Rows near named flat spaces through zero (a row that begins with a name and a colon came from that space)
z646z965: -197   44   73  -64  137  -35  -94 -123   85  129 -230   72   74  -12  -48  197   20  128  104   62 -194  -42  -51  -99   13   38   56   50 -203
z129z552:   94   -4 -197   19 -119   62  568   32  -32 -156   -5 -282  -70  230  -55  178  -29   93  -80   19 -124  201   33  119   55 -167  200  -76 -169
z262z613:   -7  -76   43  -26  -77   86   11  143 -149   58 -131   28   -6   -7   34   32  -56  140  -87 -123  -23  -44   -7  -59  -47  -31  -92  -72  -62
z262z613: -170 -137  286  -33   48  -22 -162  190 -168  -45  -21  320   18  -22    8 -260   28   91 -124  -66  244 -267   85 -129 -169  108 -305  205 -109
z262z613: -231  -16  111  -16   84  -72 -203 -182  315   88  171  -68  296 -242   67 -344  175  -64  -11  242   75  -85   60  120  168 -165   57  453  -12
z646z965:  182  -40 -169   45  -21  -82  -75   72  118   -2  102  -74  -16 -214  232 -166   -8 -218  -59   37   15  132  -26  102  -61 -141  178 -107  377
z824z413:  -13   93   44  -26  -27  -85  450  -80   87   21  -58  -50  -83  154  -70  134   65  116   98  164 -257  -55  -74   -4  184 -101  216  122 -320
z129z552:  -98 -127   23   33   91 -119 -112  -52  197    4  244 -136  153 -258  183 -392  270  -13 -139  190  143  140   10  107 -228 -127  158  320  187
z824z413:   -5  351  -69  144  214 -188 -299 -159   97  -44  311  -22  -12  -56 -124 -117  233 -289  234  294  165   91   75  220  -28  306  -24   97   52
z824z413:  109 -168  745 -161   67  -59 -407 -105 -202  311  103  286 -167 -137   10 -126  202  197   39   12   55 -425 -207 -260  162  304 -316  409   90
z646z965:  126  168   35   37  -27  -59 -165  -45   23  203   81  -24  -56 -148   46  -24   96  -63  146   88 -105  -32 -111   37  124   64   43  -33   82
z824z413:   55 -353   88  -95 -211   94  393  157   -4  -73 -108   62   38   65   73 -204 -202  108 -228 -110   19 -249   24   -6  181 -409  -48  197  -34
z262z613: -180   84   -8    6   -3  -56   85   21  192   83   31 -157  217 -184  124 -192  132   -4  -54  237  -89  -10   87  170  202 -237  159  268 -196
z646z965:  -15  155   66   95  214 -287 -333 -214  313   -9  502  -58   61 -296  135 -427  382 -319   91  369  202  112    4  150  -80  132  181  337  307
z646z965: -122  -52 -146   25  -78  172  -83  175 -161 -187 -107  150   48  134  -62   57 -230   -6 -102 -331  199   23  129 -147 -225   79 -225 -318  -10
z824z413:  -66   30  -28   11  136  -80 -349 -295  274  200   88 -108  137 -239   49  -60  180  -23  132  143  -80  132 -135   17  -85    2  176  112  206
z538z365: -414  -89  243 -115  198   65 -305 -231   37  272 -366  133  233  -13 -207  169   66  405  108   29 -148 -180  -71 -144  -70   59 -172  288 -387
z462z529:  112  -54   68  -80  -70  102  109  -86  -90  105 -177  -16 -101  136  -97  302 -118  156   67 -121 -196  -53 -125 -111  149    8  -16 -113  -59
z262z613:  311   23  -50    9  -12  -63  147   12  -71  -79   56  -11 -246   99    9  139  -67 -149   52   -1  -45   53  -61   32   62   74   76 -171  203
z462z529:   29 -145  297 -132  -12   61   78   52 -243    8 -244  294 -197  221 -103  263 -157  201    3 -220  -70 -247  -87 -311   21  167 -200  -76 -143
z129z552:   68 -193  205  -81   75   52 -171   64 -239   31 -170  166  -96   56  -64   96  -87  122  -56 -119   74 -143  -17  -73  -73  138 -270   29   54
z538z365:   31   55 -149  106  -49  -29  -21   29   80 -111  371 -234   50 -141  157 -255  193 -136 -118   44  183  290   55   91 -193   -4  159  -27  230
z262z613:  417  -47   67    3  -13  -36 -112  -27 -144  -97  200  102 -308   80  -12   50  -90 -238   57 -114  145  -17  -85  -46   24  234 -107 -188  449
z538z365:  243   38 -238  113  -25 -140  120 -108  266 -125  511 -404  -11 -195  233 -287  243 -297  -81  220   98  398  -10  247  -58 -137  406   54  461
z262z613:   73  -25  349  -71   -4   85 -365  130 -356  174 -320  547 -122  123 -277   47 -286   51  179 -166   97 -645   -6  -81  263  224 -667   46 -166
z646z965: -370 -133  224 -103   44   24  240   48    2  -50 -156   54  155   86  -18  -21   71  296 -162   37  -31 -118   95 -124  -17 -102  -13  315 -452
z538z365:   36  110   -8   35  -31   -2 -140   34  -64   50  -14  148  -81    3  -25   43  -44  -46  107 -100   -1  -57  -56 -111  -57  140  -74 -196   33
z824z413:   71  -89  239  -44   81  -58 -262  -87  -41   45  143  110 -103  -78   57  -52  112   -5    0  -42   98  -24 -101 -171 -123  214  -56   56  238
z129z552: -197  -43 -322   31  -50  178  -92   63   15  -31 -359  128  197   91 -150  107 -326   43   33 -231    5  -45   83    0 -125 -156 -167 -261 -123
z462z529:  -33  -96 -107   30  -12    0 -255 -165  277  156  141 -177  230 -300  131 -284  110  -42  -20   83   26  106  -68  116  -48 -227  137  160  280
z646z965:  106 -144  -68   16   37 -159  189  -44  246  -31  207 -235   49 -197  220 -301  184  -95 -132  267   -7  155  -18  221  -22 -293  322  291  237
z462z529:  105 -248  -46    0 -123   71  133  -17    2  -82  109  -41  -41   47   31 -125  -26   82 -123 -169  106   81  -85  -90 -224 -116   36  -35  223
z462z529:  138  -66    2   88   47 -186 -274   -7  189  -62  457   -9   12 -316  251 -539  211 -313  -82  141  297   86   -4  105 -189  -18  101  175  528
z538z365:  -60  108  349 -113  127  -36 -269 -118  -75  375 -189    8  -23 -144   15  261  166  226  133  121 -296 -113 -150 -113  200  188  -12  129 -190
z129z552:  508 -321  140  -94 -367  197  394  319 -425  -17 -110   64 -355  189   73  109 -307  134 -204 -381  -31 -191 -123 -133  163 -126 -183 -264  202
z646z965:  204  -99  -92   26  -76   13   78  124  -67  -54    0    8  -65    4   23 -111 -122 -101  -56  -24   76  -56   26  147   42 -127  -73  -29  165
z129z552: -147 -149  -20  -76   61   39    9   12   28    9 -317  127   75   41  -15  139 -155  121  -33  -90 -101  -64   -2 -103  -78 -104  -11  -34 -100
z462z529: -153  184   35   50  -65   35 -214  -42   14  188   56   26   69 -108   -2  -29  134  111  111  -62  -49    9  -91 -156 -100  123   -6  -96 -115
z646z965:   62   42 -148   70  -72   19  154  204 -108 -323  151   58  -84  147   13  -73 -123 -221 -111 -125  242   66  175   12  -82   70  -73 -208   75
z538z365: -421  217  -86   27  300 -227 -356 -562  713  248  234 -341  428 -428  139 -156  472  -62  191  486 -215  329  -91   96  -19 -114  561  411   21
z646z965:  541  -28  -61   29 -154 -130  419  134  -38  -61  224 -176 -324  -19  210  -74   11 -215  -61  113  -91   81  -97  176  195 -153  262  -76  347
z262z613: -107  -90  224  -68  -19   96 -175   66 -151   83 -145  201   49   17  -76  -18  -84  137  -27 -123   68 -259   24 -111   68   61 -296   93 -139
z462z529:  218 -117 -325   83 -164   94  254   10   12 -320  250 -152 -101  174    6  -32 -130 -165 -117 -229  201  291   21   -8 -227  -61  110 -315  354
z538z365:  384   -3    2   17  -93   22   22   41 -185   12   83  -21 -253   67  -19   96  -77  -92   47  -86    9   -1  -92   37   83  106  -73 -190  257
z824z413:  -10 -228 -332   -1 -132  177   76  261  -56 -175 -233   -9   98    8  140   33 -329  -33 -246 -320   72  147  115  -28 -214 -251   -9 -369  179
z462z529:    7   63  -37   -5   94    2 -245 -114   21  115  -61  -53    7  -76   -1  174   30    3   90   -3  -89  120  -68  -27  -58  120   41 -121  101
z129z552:   13  141   17  -68  172   68 -227 -162 -165  187 -422   85 -103  171 -265  617 -150  139  270  -60 -277  -33  -97  -70   92  284 -147 -246 -182
z538z365:  -22  -25   47  -62   69  -82  119 -195  230  141    2 -236   80 -127  101   48  161   74   10  232 -243  104  -89   77  164 -176  310  234  -22
z824z413: -366  211  185  -38   77   11 -318  -89   58  263 -159  124  183 -126  -39   95  112  172  147   34 -157 -135  -31 -184   71  141  -59   66 -358
z646z965:  196 -105 -304   77 -138  -25  464  107   84 -192  165 -281  -54   23  148 -142   14  -78 -172   39   11  278   18  181 -129 -294  303  -74  186
z129z552:  361   13  188  -65    6   41 -189  -12 -286  166 -132  109 -282   76 -104  310 -131   -5  146  -95 -101 -161 -136  -33  219  249 -230 -169  158
z646z965: -197    9  101  -98   42  130 -133 -116  -31  139 -259   10  106   51 -100  315  -70  208   53 -105 -168  -37  -28 -160   99   72  -71  -48 -228
z824z413: -213  107   -1   -3   20   -4  129  -93  117  -48   -2   -7  101   91  -88   44   35   39   53   64  -48  -17   53  -38   82  -11   63   89 -271
z129z552:  -53  204  155   46   95  -49 -321   72 -175    1   61  247  -70   17 -112  -34   41  -99  122    4  173 -168   73  -40  -18  351 -295  -21  -88
z462z529:   -5    6  160  -76   22   34 -182   89 -210  141 -361  374 -155   84  -71  290 -193  124  127 -224 -142 -242 -116 -295  -43  205 -206 -263 -104
z262z613:  -44    3 -175  -29  -91   65  475  -71  101  -15 -119 -291   28  130    6  269   -2  184  -39   13 -292  226  -48   -6   58 -217  332  -89 -218
z824z413: -146 -111  -24 -126    8  126  136 -197  122  136 -272 -231  134   29    6  375  -37  278  -30  -54 -333  165  -96 -119   83 -161  232  -31 -153
z538z365: -273  -94  -83  -14 -230  171  297  301  -97  -65 -226   83  122   73   87  -21 -145  254 -212 -288  -37  -30   68 -229 -179 -213   -6 -196 -327
z462z529:  214  -33 -109   77  -29 -105  125   73   60  -79  259 -177  -47 -120  141 -283  116 -174  -93  171  110  119   31  252  -17 -141  134  119  252
z262z613:  121  137  202   41  130 -190 -243 -144   85   89  335  -16  -52 -169   16 -249  266 -189  124  301  109  -76  -27  162  149  163  -15  322  158
z538z365:   91 -165  325 -117   62   32 -197  -99 -135  157  -40   32  -88  -35   -3  113   60  169  -21  -48  -33  -88 -123 -131   41  148 -121  127  102
z538z365:  208   32   -6   32 -125   23  -81  194 -168  -26   74  112 -166  -33  113  -29  -96 -134  -32 -183   82  -22  -23  -99  -36  108  -83 -288  224
z129z552:  162  200  110   26 -119   40   77  142 -280   80    3   42 -205  108  -77  150   -2   48   89  -57  -65 -107  -35  -31  156  199 -146 -164 -164
z824z413: -181   95   20   -3  -10   35   68   81  -40  -66  -85   95   63   94  -69   41  -58   23    0  -27   16  -97  111  -44   72   30  -92   -6 -276
z262z613: -104 -145   73  -80  -77  254 -100   74 -305    1 -373  280  -41  268 -233  325 -308  269    5 -433   21 -178  -24 -308 -140  159 -380 -295 -182
z824z413:   -6  -43  177  -78  116 -170  -72  -96  228  238  -20  -91   88 -304  217 -129  183    0   -1  309 -214  -61  -85  105  219 -191  237  353   53
z824z413:  -75   50  185  -35   23   22  -95  -26  -86   50   10   62  -15   29  -53   62   58   83   26  -22   10  -79   -4 -106   50  160 -108   52 -125
z538z365:   74   47 -102   72  -63   48  -51  214 -188 -170   18  175  -80  105  -63  -67 -168 -157  -21 -154  223  -79  124   25  -77  109 -247 -210   51
z538z365: -115  -21  327 -155  -31  106  172   19 -230  178 -390  159  -86  208 -154  395  -92  383   56 -109 -285 -272  -88 -246  218   88 -152   25 -486
z262z613:   97   63  -35   87  105 -215 -244    4  211   21  368 -145   68 -376  274 -434  266 -305  -53  302  150  139   41  250  -34  -57  186  224  374
z646z965: -309  -24  433 -145   42   53  -70  -13 -110  167 -201  184   70   30  -52  128   72  329  -14  -43 -114 -263  -23 -284  120  130 -159  219 -432
z129z552:   21  242    3   52  -94 -107  117 -154  229  138  348 -276  -15 -181  196  -63  327  -23   73  156 -192  241 -155  -79   60    0  434   -9   41
z262z613:  -79   75   94  -11   50   13 -127   61 -117   72  -98   61    7  -12  -34   73   23   70   23    6  -17  -63   31  -17   13  120 -122    2 -147
z462z529: -220  -15  225  -74  160  -57 -174 -192  135   81  -16   69  133  -54  -55  -26  115   69   55  140  -15 -122    3  -53   94   55  -29  314 -141
z462z529:  303   30 -248   97 -142   30  136   43  -38 -181  285 -182 -163   56   70  -14  -30 -204  -49 -124  119  276  -17   44 -119   33  126 -318  363
z129z552:  -33 -170   83  -42   11   74 -375    6  -73   76  -94  211    4  -86   44   -6  -87   68  -30 -262   95  -47  -92 -252 -266  116 -160 -161  231
z129z552:  142 -128  -49  -36   33  102 -319  128 -259  -20 -375  417 -163  139 -134  253 -406  -56   87 -357   68 -200  -36 -174 -157  185 -370 -416  197
z462z529:  -45  -61  -48   -3   10    6  -61   80   -1   11 -133  100   47  -40   24  -44  -89   -1  -24  -41   10  -65   21    4  -62  -76  -54  -28    7
 259 -113  188  -77  -87    3  369   30 -163  -31    7  -37 -239  181  -31  132  -27   95  -47   -1  -93  -94  -75  -18  202  -11    7   71  -32 -> z646z965
-132  -22 -107   13    0  -75  136  -32  252   64    5 -149  166 -170  153 -164  118   35  -54  166 -126   98  -16   85  -25 -281  283  160  -47 -> z129z552
 -50  223   33  100   20 -118 -222  -93  154   16  451 -115   52 -214  129 -281  314 -175   41  147  145  158    0    5  -72  159  139   83  150 -> z646z965
 -24   -1   83   -5 -210   77   16   98    7   -6   89  159   35  -16   49 -191 -110  -57  -32 -166   88 -216   11 -150  158  -75 -107  -39  -11 -> z462z529
 137   18 -218   91  -21  -37 -161   28   93  -70  167  -26   10 -127   94 -190  -38 -260    0  -14  147  112   23  113 -104  -42   39 -138  350 -> z538z365
  29   61   17   23   -9  -56  -81   32   29   32   96   16  -24 -105  104  -82   65  -77    6   20    9   23  -24  -32  -23   37   60  -38   95 -> z646z965
 -97  -66  -87  -41  -70  199   54    9 -103  -51 -252   51   66  204 -178  236 -250  125   -6 -226  -19  -58   54  -75   40  -29 -178 -167 -176 -> z129z552
 258  102 -237  122   10  -75  134   29  -33 -182  241 -173 -147   67  -22  -47   49 -226   17  104  125  222   54  245  -84   57   80 -110  215 -> z824z413
-283 -120 -130  -31 -101  104  378  101   73  -94 -243   -9  187  125  -26    5 -128  208 -136  -79  -84  -29   91  -40  -43 -313   69   40 -363 -> z538z365
 333 -127  120  -12  -54    9   34  100 -244  -67  192  -75 -258   25   93   11   53  -16 -129 -100  117  108  -60  -32 -100  157  -43  -99  315 -> z824z413
 197  113 -132   97   16  -87   12  153  -92 -119  186  -87 -128  -44   90  -90   62 -213  -38   81  122  154   76  177  -80   89   34 -118  189 -> z824z413
-278  -22  209 -131  315    1 -349  -54  -90  257 -611  234  163   -5 -224  289 -117  221  145  161 -195 -337   63  106  190   55 -323  276 -423 -> z129z552
 -56   43  112  -32   62   51 -171  129 -266  -88 -268  446 -133  238 -215  215 -266  -17  110 -225  100 -292   65 -196  -32  295 -398 -217 -166 -> z646z965
 259  -35   34   27 -102  -17 -202   61  -18  117  128   55  -64 -181  109 -224  -40 -166   19  -19   76 -128  -70   76  122  -52  -89  -12  329 -> z129z552
